Below is a small trained network, with its code and all its weights. Each question gives an input and a class and asks what happens when units are switched off, that is, made to give their printed mean instead of their output.

import numpy as np


def w(rows, s, z=0):
    codes = np.array(rows[::2]) - 128.0
    scale = np.full(codes.shape[1], s)
    scale[-1] = z or s
    return codes * scale


def f(y):
    return y / 2 * (1 + np.tanh(0.7978845608 * (y + 0.044715 * y**3)))


def log_softmax(a):
    a = a - a.max(-1, keepdims=True)
    return a - np.log(np.exp(a).sum(-1, keepdims=True))


def net(x, mask):
    res = np.array(x, float).reshape(1, 7) / 4 @ E
    y = f(res @ A[0][:, :-1].T + A[0][:, -1])
    res = res + np.where(mask, y, B[0][:, -1]) @ B[0][:, :-1]
    return log_softmax(res[-1] @ U[:, :-1].T + U[:, -1])


A, B = {}, {}
E = w([
[131,129,143,64,37,194,108,97],'x0',
[43,111,67,151,127,147,26,184],'x1',
[135,158,129,85,57,52,135,244],'x2',
[131,133,129,125,117,131,124,123],'x3',
[90,160,55,174,40,87,171,47],'x4',
[69,106,255,191,76,102,125,119],'x5',
[137,127,127,131,127,126,124,132],'x6',
],0.0067)
A[0] = w([
[190,144,8,59,176,148,152,132,95],'neuron 0',
[64,77,255,187,93,101,138,126,94],'neuron 1',
[202,148,173,108,117,148,224,113,38],'neuron 2',
[179,152,160,99,141,115,221,107,52],'neuron 3',
[210,162,172,119,132,110,205,101,3],'neuron 4',
[183,80,204,76,198,150,75,178,24],'neuron 5',
[41,126,86,163,125,176,41,185,158],'neuron 6',
[212,177,21,77,168,154,126,130,75],'neuron 7',
[147,193,126,63,61,27,125,230,169],'neuron 8',
[176,110,226,83,226,201,90,222,63],'neuron 9',
[170,91,193,87,191,159,66,179,95],'neuron 10',
[29,109,74,153,115,156,41,166,126],'neuron 11',
[143,186,125,96,71,44,141,236,141],'neuron 12',
[140,82,88,230,220,29,172,180,59],'neuron 13',
[134,139,105,209,231,22,157,160,109],'neuron 14',
[219,136,183,134,123,108,218,106,21],'neuron 15',
],0.0055,0.0017)
B[0] = w([
[45,243,225,138,116,141,31,241,228],'neuron 0',
[61,235,251,158,167,94,36,231,244],'neuron 1',
[147,55,134,72,207,82,94,145,176],'neuron 2',
[151,98,138,95,167,57,74,148,171],'neuron 3',
[118,58,127,45,187,48,106,152,172],'neuron 4',
[116,188,94,117,54,106,208,73,201],'neuron 5',
[233,64,74,20,205,8,137,84,230],'neuron 6',
[55,224,223,120,111,133,13,217,217],'neuron 7',
[158,107,76,212,250,220,163,104,249],'neuron 8',
[121,197,53,117,11,118,233,75,253],'neuron 9',
[122,193,59,159,65,85,190,69,204],'neuron 10',
[199,77,112,37,173,13,129,105,225],'neuron 11',
[126,110,100,174,229,230,166,83,229],'neuron 12',
[51,15,163,107,9,174,124,109,220],'neuron 13',
[82,81,148,100,2,195,134,136,226],'neuron 14',
[170,85,133,60,191,60,62,134,189],'neuron 15',
],0.0049,0.0037)
U = w([
[62,218,197,128,135,117,26,190,59],'0',
[185,36,114,48,172,14,100,118,25],'1',
[115,177,87,142,41,106,217,78,129],'2',
[147,113,135,148,125,148,120,128,253],'3',
[134,121,134,144,131,148,121,121,214],'4',
[144,71,116,174,214,255,153,100,99],'5',
[95,41,148,84,53,205,112,133,98],'6',
],0.0074,0.0025)

Each question gives the input, the list of numbers given to net, and the class t.
The units are the neurons (one row each of A and B). Each row of codes is followed by its name. A weight is (code - 128) times the scale printed after its matrix; where a second scale follows, it is the last column's (A, B and U).
mask holds one flag per neuron, in row order. A switched-off neuron (its flag False) gives its mean, the last column of its row in B, instead of its output. The means were averaged over made-up inputs and are rounded, as every weight is.
A unit's drop is (log p(t) with every unit on - log p(t) with that unit switched off) / (log p(t) with every unit on - log p(t) with every unit switched off).
The circuit of an input: a set's keep is (log p(t) with only the set's units on - log p(t) with every unit switched off) / (log p(t) with every unit on - log p(t) with every unit switched off). Starting from the 12 units with the biggest drops (on a tie, the unit counted first), units are removed one at a time, each time the one whose removal leaves the highest keep (on an exact tie, the one counted first), for as long as the keep stays at least 0.8.
units of the circuit, in order: the units of the circuit, biggest drop first
top k neurons: the k neurons with the biggest drops, biggest first
drop when u is switched off: that unit's drop, to one decimal
input [1,4,-5,-1,-7,1,-2], class 2: top neuron => [neuron 9]
input [0,-8,7,-7,7,6,6], class 1: units of the circuit, in order => [neuron 15; neuron 4]
input [6,-8,-6,6,-5,-5,-5], class 1: top 3 neurons => [neuron 2; neuron 4; neuron 15]
input [4,7,2,0,-8,4,-7], class 2: units of the circuit, in order => [neuron 9; neuron 10; neuron 5]
input [-5,6,8,-3,7,-3,-6], class 5: units of the circuit, in order => [neuron 8; neuron 12]
input [-5,0,4,-1,-4,2,1], class 6: units of the circuit, in order => [neuron 13; neuron 14]
input [2,-8,-7,3,3,-8,5], class 0: units of the circuit, in order => [neuron 0; neuron 7]
input [2,-4,3,2,-5,-5,-5], class 0: top 3 neurons => [neuron 0; neuron 7; neuron 6]
input [0,4,3,0,4,0,0], class 1: units of the circuit, in order => [neuron 11; neuron 6]
input [3,-8,3,2,-1,6,-3], class 1: units of the circuit, in order => [neuron 15; neuron 2]
input [-5,7,7,-8,-7,3,-8], class 3: top 2 neurons => [neuron 8; neuron 12]
input [-3,-7,-6,7,-5,7,-2], class 0: top 2 neurons => [neuron 1; neuron 6]
input [3,3,-4,2,6,7,2], class 0: top 2 neurons => [neuron 1; neuron 9]
input [0,7,4,-5,1,-5,1], class 1: units of the circuit, in order => [neuron 6]
input [-3,-3,6,-2,2,-4,3], class 5: top 3 neurons => [neuron 8; neuron 12; neuron 1]
input [4,-8,-1,-2,1,-6,0], class 1: units of the circuit, in order => [neuron 2; neuron 4]
input [-5,-6,2,-5,-8,-2,-2], class 2: top 3 neurons => [neuron 9; neuron 5; neuron 10]
input [4,-6,-6,7,-7,-3,6], class 2: top 3 neurons => [neuron 9; neuron 5; neuron 10]
input [-8,-5,6,5,7,-7,8], class 4: top 3 neurons => [neuron 8; neuron 12; neuron 1]
input [-5,8,1,3,-6,3,-7], class 1: top 2 neurons => [neuron 6; neuron 11]
input [1,-4,8,-6,4,-2,1], class 5: top 2 neurons => [neuron 8; neuron 12]
input [3,6,3,-3,7,-7,6], class 0: units of the circuit, in order => [neuron 0]
input [6,-7,-8,-6,-4,8,8], class 0: top 2 neurons => [neuron 1; neuron 6]
input [2,-2,8,2,-6,-5,4], class 5: top 3 neurons => [neuron 8; neuron 12; neuron 1]
input [0,-7,4,5,2,3,-5], class 1: drop when neuron 3 is switched off => 0.1
input [-7,3,4,5,-7,3,-6], class 2: drop when neuron 14 is switched off => 0.0
input [1,-7,2,7,4,6,-4], class 1: drop when neuron 2 is switched off => 0.2
